Below is a small trained network, with its code and all its weights. Each question gives an input and a target symbol and asks what happens when units are switched off, that is, made to give their printed mean instead of their output.

import numpy as np


def w(rows, s, z=0):
    codes = np.array(rows[::2]) - 128.0
    scale = np.full(codes.shape[1], s)
    scale[-1] = z or s
    return codes * scale


def norm(h):
    return h / np.sqrt((h * h).mean(-1, keepdims=True) + 1e-5)


def f(y):
    return np.maximum(y, 0)


def softmax(a):
    e = np.exp(a - a.max(-1, keepdims=True))
    return e / e.sum(-1, keepdims=True)


def log_softmax(a):
    a = a - a.max(-1, keepdims=True)
    return a - np.log(np.exp(a).sum(-1, keepdims=True))


def net(x, mask):
    ids = ['ΓΘΛβεζμτψω'.index(c) for c in x.split()]
    T = len(ids)
    res = E[ids] + P[:T]
    r = norm(res)
    for j in range(2):
        rows = slice(4 * j, 4 * j + 4)
        q, k, v = (r @ M[0][rows].T for M in (Q, K, V))
        z = softmax(np.where(np.tri(T) > 0, q @ k.T / 4**0.5, -1e9)) @ v
        o = O[0][rows]
        res = res + np.where(mask[j], z, o[:, -1]) @ o[:, :-1]
    y = f(norm(res) @ A[0][:, :-1].T + A[0][:, -1])
    res = res + np.where(mask[2:10], y, B[0][:, -1]) @ B[0][:, :-1]
    return log_softmax(norm(res)[-1] @ U[:, :-1].T + U[:, -1])


Q, K, V, O, A, B = {}, {}, {}, {}, {}, {}
E = w([
[129,89,71,70,181],'Γ',
[199,164,175,146,224],'Θ',
[169,204,65,109,150],'Λ',
[148,10,174,183,239],'β',
[171,213,115,141,137],'ε',
[221,188,79,121,192],'ζ',
[181,172,134,172,146],'μ',
[9,83,132,139,171],'τ',
[181,70,175,63,105],'ψ',
[128,220,120,1,225],'ω',
],0.016)
P = w([
[195,70,53,33,255],'0',
[164,113,62,91,210],'1',
[129,135,83,107,173],'2',
[108,163,91,134,153],'3',
[91,180,113,143,152],'4',
[80,183,138,138,148],'5',
[69,210,149,157,145],'6',
[71,205,167,165,147],'7',
[63,204,173,167,147],'8',
],0.0075)
Q[0] = w([
[78,166,173,141,103],'h0',
[126,136,138,58,65],'h0',
[142,191,135,41,185],'h0',
[157,111,190,125,92],'h0',
[121,163,164,131,141],'h1',
[115,128,190,167,104],'h1',
[125,56,128,135,2],'h1',
[34,114,87,79,138],'h1',
],0.012)
K[0] = w([
[60,103,166,144,176],'h0',
[99,122,2,113,215],'h0',
[95,221,215,66,170],'h0',
[135,147,118,115,245],'h0',
[85,169,168,141,29],'h1',
[176,108,144,116,147],'h1',
[176,87,49,66,151],'h1',
[191,185,135,53,137],'h1',
],0.0094)
V[0] = w([
[143,144,132,128,194],'h0',
[139,161,58,158,165],'h0',
[179,41,139,151,117],'h0',
[243,89,196,93,96],'h0',
[124,125,207,213,90],'h1',
[99,95,202,77,1],'h1',
[188,131,103,62,159],'h1',
[52,179,111,182,209],'h1',
],0.007)
O[0] = w([
[63,227,136,208,139,216],'h0',
[66,110,157,194,238,165],'h0',
[154,22,152,231,158,135],'h0',
[160,160,11,118,44,192],'h0',
[202,61,209,82,162,21],'h1',
[2,84,140,159,149,3],'h1',
[152,132,198,62,106,248],'h1',
[189,138,36,97,167,126],'h1',
],0.0056,0.005)
A[0] = w([
[158,161,166,149,164,195],'n0',
[76,83,105,166,156,67],'n1',
[114,70,167,94,136,138],'n2',
[56,70,126,158,123,75],'n3',
[145,131,5,148,139,253],'n4',
[165,79,149,109,171,17],'n5',
[91,84,178,171,111,171],'n6',
[148,119,159,109,144,51],'n7',
],0.015,0.003)
B[0] = w([
[183,55,75,158,85,225],'n0',
[186,152,49,255,135,165],'n1',
[142,226,188,193,36,201],'n2',
[176,182,48,102,83,171],'n3',
[17,74,181,144,49,254],'n4',
[130,87,68,72,88,159],'n5',
[134,29,225,166,121,186],'n6',
[76,164,93,101,77,163],'n7',
],0.0066,0.0082)
U = w([
[56,73,90,70,125,63],'Γ',
[170,119,188,65,92,136],'Θ',
[140,123,1,92,106,249],'Λ',
[128,69,201,173,156,180],'β',
[97,199,74,95,119,2],'ε',
[136,207,107,139,96,138],'ζ',
[214,147,103,156,162,58],'μ',
[62,152,83,200,177,130],'τ',
[145,114,112,158,34,163],'ψ',
[108,209,129,77,179,164],'ω',
],0.011,0.0062)

Each question gives the input, a string of symbols that net reads in full, and the target symbol t.
The units are the heads (4 rows each of Q, K, V and O) and the neurons (one row each of A and B). Each row of codes is followed by its name. A weight is (code - 128) times the scale printed after its matrix; where a second scale follows, it is the last column's (O, A, B and U).
mask holds one flag per unit, heads first, then neurons. A switched-off unit (its flag False) gives its mean, the last column of its rows in O or B, instead of its output. The means were averaged over made-up inputs and are rounded, as every weight is.
A unit's drop is (log p(t) with every unit on - log p(t) with that unit switched off) / (log p(t) with every unit on - log p(t) with every unit switched off).
The circuit of an input: a set's keep is (log p(t) with only the set's units on - log p(t) with every unit switched off) / (log p(t) with every unit on - log p(t) with every unit switched off). Starting from all 10 units, units are removed one at a time, each time the one whose removal leaves the highest keep (on an exact tie, the one counted first), for as long as the keep stays at least 0.8.
circuit, biggest first: the units of the circuit, biggest drop first
k most important neurons: the k neurons with the biggest drops, biggest first
heads that matter: for each layer, one digit per head in row order, 1 if its drop is at least 0.15 and else 0, layers parted by /
drop of u: that unit's drop, to one decimal
input μ τ β ψ, target Λ: 2 most important neurons => n5, n4
input ψ Λ ψ ψ ψ ε ψ μ ψ, target β: heads that matter => 01
input μ Γ ψ ψ ψ ψ μ ψ β, target ψ: heads that matter => 10
input ψ ψ Γ ζ, target ψ: circuit, biggest first => n4
input ψ ζ ε ε ψ τ ζ ψ ψ, target β: heads that matter => 11
input μ ω μ τ μ, target τ: 2 most important neurons => n4, n2
input μ ψ Θ τ ε ψ ψ Λ ζ, target Λ: circuit, biggest first => h1, h0
input ζ β μ Γ, target Γ: heads that matter => 01
input τ ψ Θ ψ τ ψ ψ ψ Θ, target ψ: heads that matter => 11
input ε Γ ε ψ τ, target Λ: 3 most important neurons => n3, n2, n1
input τ ψ ψ ψ ψ ψ ζ, target ψ: circuit, biggest first => n4, h0
input τ ε ζ ψ, target Λ: 2 most important neurons => n4, n6
input ψ ζ τ τ Γ, target Γ: heads that matter => 00
input ψ Λ ψ ψ β, target ψ: heads that matter => 10
input ζ ψ ψ μ μ τ Θ ε Θ, target μ: 2 most important neurons => n0, n2
input Γ ζ ζ ψ τ, target Λ: 3 most important neurons => n3, n2, n4
input ε Λ ψ ψ Λ μ τ τ ζ, target Λ: 4 most important neurons => n2, n6, n0, n1
input ψ ψ Θ, target Λ: drop of n1 => 0.0
input μ ω ψ ψ β β Θ, target μ: drop of h0 => -0.1
